Here is a tiny trained network, its code and every weight. The questions are about switching its units off for an input and a target symbol, where a switched-off unit gives its printed mean instead of its output.

import numpy as np


def w(rows, s, z=0):
    codes = np.array(rows[::2]) - 128.0
    scale = np.full(codes.shape[1], s)
    scale[-1] = z or s
    return codes * scale


def norm(h):
    return h / np.sqrt((h * h).mean(-1, keepdims=True) + 1e-5)


def f(y):
    return y / 2 * (1 + np.tanh(0.7978845608 * (y + 0.044715 * y**3)))


def softmax(a):
    e = np.exp(a - a.max(-1, keepdims=True))
    return e / e.sum(-1, keepdims=True)


def log_softmax(a):
    a = a - a.max(-1, keepdims=True)
    return a - np.log(np.exp(a).sum(-1, keepdims=True))


def net(x, mask):
    ids = ['βδεηθλμπσφω'.index(c) for c in x.split()]
    T = len(ids)
    res = E[ids] + P[:T]
    q, k, v = (norm(res) @ M[0].T for M in (Q, K, V))
    z = softmax(np.where(np.tri(T) > 0, q @ k.T / 2**0.5, -1e9)) @ v
    res = res + np.where(mask[0], z, O[0][:, -1]) @ O[0][:, :-1]
    y = f(norm(res) @ A[0][:, :-1].T + A[0][:, -1])
    res = res + np.where(mask[1:9], y, B[0][:, -1]) @ B[0][:, :-1]
    return log_softmax(norm(res)[-1] @ U[:, :-1].T + U[:, -1])


Q, K, V, O, A, B = {}, {}, {}, {}, {}, {}
E = w([
[159,106,89,118,45,159,137],'β',
[164,128,161,125,83,125,80],'δ',
[136,120,136,114,72,126,96],'ε',
[161,109,103,137,112,154,171],'η',
[136,185,152,51,89,88,99],'θ',
[124,137,87,121,175,149,62],'λ',
[150,182,150,76,130,110,53],'μ',
[5,153,52,122,164,122,207],'π',
[126,243,145,171,154,159,120],'σ',
[77,90,181,131,56,104,194],'φ',
[9,13,99,142,209,130,127],'ω',
],0.016)
P = w([
[147,79,148,178,141,102,109],'0',
[131,164,59,195,12,187,118],'1',
[165,128,91,173,140,18,100],'2',
[138,147,151,81,169,100,151],'3',
[114,144,166,202,44,203,64],'4',
[131,154,108,140,176,35,118],'5',
[142,121,156,78,160,120,173],'6',
],0.011)
Q[0] = w([
[34,108,146,203,75,251,96],'head 0',
[127,177,105,167,119,102,119],'head 0',
],0.023)
K[0] = w([
[162,131,75,213,119,6,115],'head 0',
[75,149,182,177,175,114,136],'head 0',
],0.019)
V[0] = w([
[156,87,46,55,167,198,25],'head 0',
[247,169,145,138,139,159,123],'head 0',
],0.014)
O[0] = w([
[26,147,138,48,159,154,16,30],'head 0',
[248,146,71,92,109,157,116,3],'head 0',
],0.012,0.00013)
A[0] = w([
[127,48,168,37,153,77,121,182],'neuron 0',
[93,95,86,165,107,173,134,6],'neuron 1',
[181,98,182,109,150,42,184,62],'neuron 2',
[95,126,169,112,103,254,146,71],'neuron 3',
[76,127,128,78,78,182,57,187],'neuron 4',
[152,227,140,199,83,148,142,107],'neuron 5',
[179,42,139,88,219,130,157,134],'neuron 6',
[205,138,135,109,94,162,108,97],'neuron 7',
],0.016,0.0017)
B[0] = w([
[139,44,168,250,26,77,67,203],'neuron 0',
[106,208,189,117,17,56,50,153],'neuron 1',
[195,97,112,2,231,110,242,178],'neuron 2',
[194,201,15,34,227,114,221,160],'neuron 3',
[223,117,121,158,215,128,236,247],'neuron 4',
[84,58,64,130,116,9,39,199],'neuron 5',
[10,36,94,154,143,96,28,160],'neuron 6',
[2,223,154,153,65,187,89,236],'neuron 7',
],0.0098,0.011)
U = w([
[150,168,104,113,112,230,215,157],'β',
[101,134,160,91,36,152,69,67],'δ',
[184,86,143,215,1,183,140,129],'ε',
[96,72,58,74,65,197,104,195],'η',
[137,135,195,31,37,60,90,151],'θ',
[162,87,114,115,227,168,102,202],'λ',
[224,185,174,127,149,126,71,192],'μ',
[53,169,175,115,151,117,224,122],'π',
[145,173,42,126,116,6,121,5],'σ',
[205,19,137,101,75,87,229,167],'φ',
[50,24,184,136,114,51,67,105],'ω',
],0.0085,0.0021)

Each question gives the input, a string of symbols that net reads in full, and the target symbol t.
The units are the heads (2 rows each of Q, K, V and O) and the neurons (one row each of A and B). Each row of codes is followed by its name. A weight is (code - 128) times the scale printed after its matrix; where a second scale follows, it is the last column's (O, A, B and U).
mask holds one flag per unit, heads first, then neurons. A switched-off unit (its flag False) gives its mean, the last column of its rows in O or B, instead of its output. The means were averaged over made-up inputs and are rounded, as every weight is.
A unit's drop is (log p(t) with every unit on - log p(t) with that unit switched off) / (log p(t) with every unit on - log p(t) with every unit switched off).
The circuit of an input: a set's keep is (log p(t) with only the set's units on - log p(t) with every unit switched off) / (log p(t) with every unit on - log p(t) with every unit switched off). Starting from all 9 units, units are removed one at a time, each time the one whose removal leaves the highest keep (on an exact tie, the one counted first), for as long as the keep stays at least 0.8.
units of the circuit, in order: the units of the circuit, biggest drop first
top k neurons: the k neurons with the biggest drops, biggest first
drop of u: that unit's drop, to one decimal
input β ε η, target η: top 2 neurons	[neuron 4; neuron 0]
input ε ε π, target π: units of the circuit, in order	[head 0; neuron 0]
input π β ε σ δ, target σ: top neuron	[neuron 5]
input λ μ ε μ ω, target σ: top 4 neurons	[neuron 1; neuron 3; neuron 7; neuron 2]
input λ β μ, target μ: top 2 neurons	[neuron 5; neuron 4]
input σ σ π δ, target δ: units of the circuit, in order	[neuron 7; neuron 4]
input ε ε λ β λ, target λ: units of the circuit, in order	[head 0; neuron 4]
input λ μ ε, target μ: units of the circuit, in order	[head 0; neuron 4; neuron 5]
input ω ε ε β ε ω σ, target σ: units of the circuit, in order	[neuron 5; head 0]
input θ η ε φ, target φ: top 2 neurons	[neuron 2; neuron 0]
input δ ω β μ ε ε, target μ: top 4 neurons	[neuron 4; neuron 5; neuron 2; neuron 6]
input ω φ φ ε ω, target φ: top 2 neurons	[neuron 2; neuron 7]
input β δ ε σ σ, target σ: units of the circuit, in order	[neuron 5; neuron 3]
input ω ε ε ε λ, target σ: units of the circuit, in order	[neuron 3; neuron 1]
input σ β ω ω σ, target π: units of the circuit, in order	[head 0; neuron 3]
input ε ε μ ω π, target β: units of the circuit, in order	[head 0; neuron 4]
input β ε φ ω σ β, target ω: units of the circuit, in order	[head 0]
input λ μ β φ π β, target φ: units of the circuit, in order	[head 0; neuron 2]
input φ μ μ π ε, target β: top 2 neurons	[neuron 4; neuron 7]
input ε ε ω ω φ, target π: top neuron	[neuron 3]
input ε μ δ, target μ: drop of head 0	1.2
input θ ε ω φ φ ε, target φ: drop of neuron 7	0.0
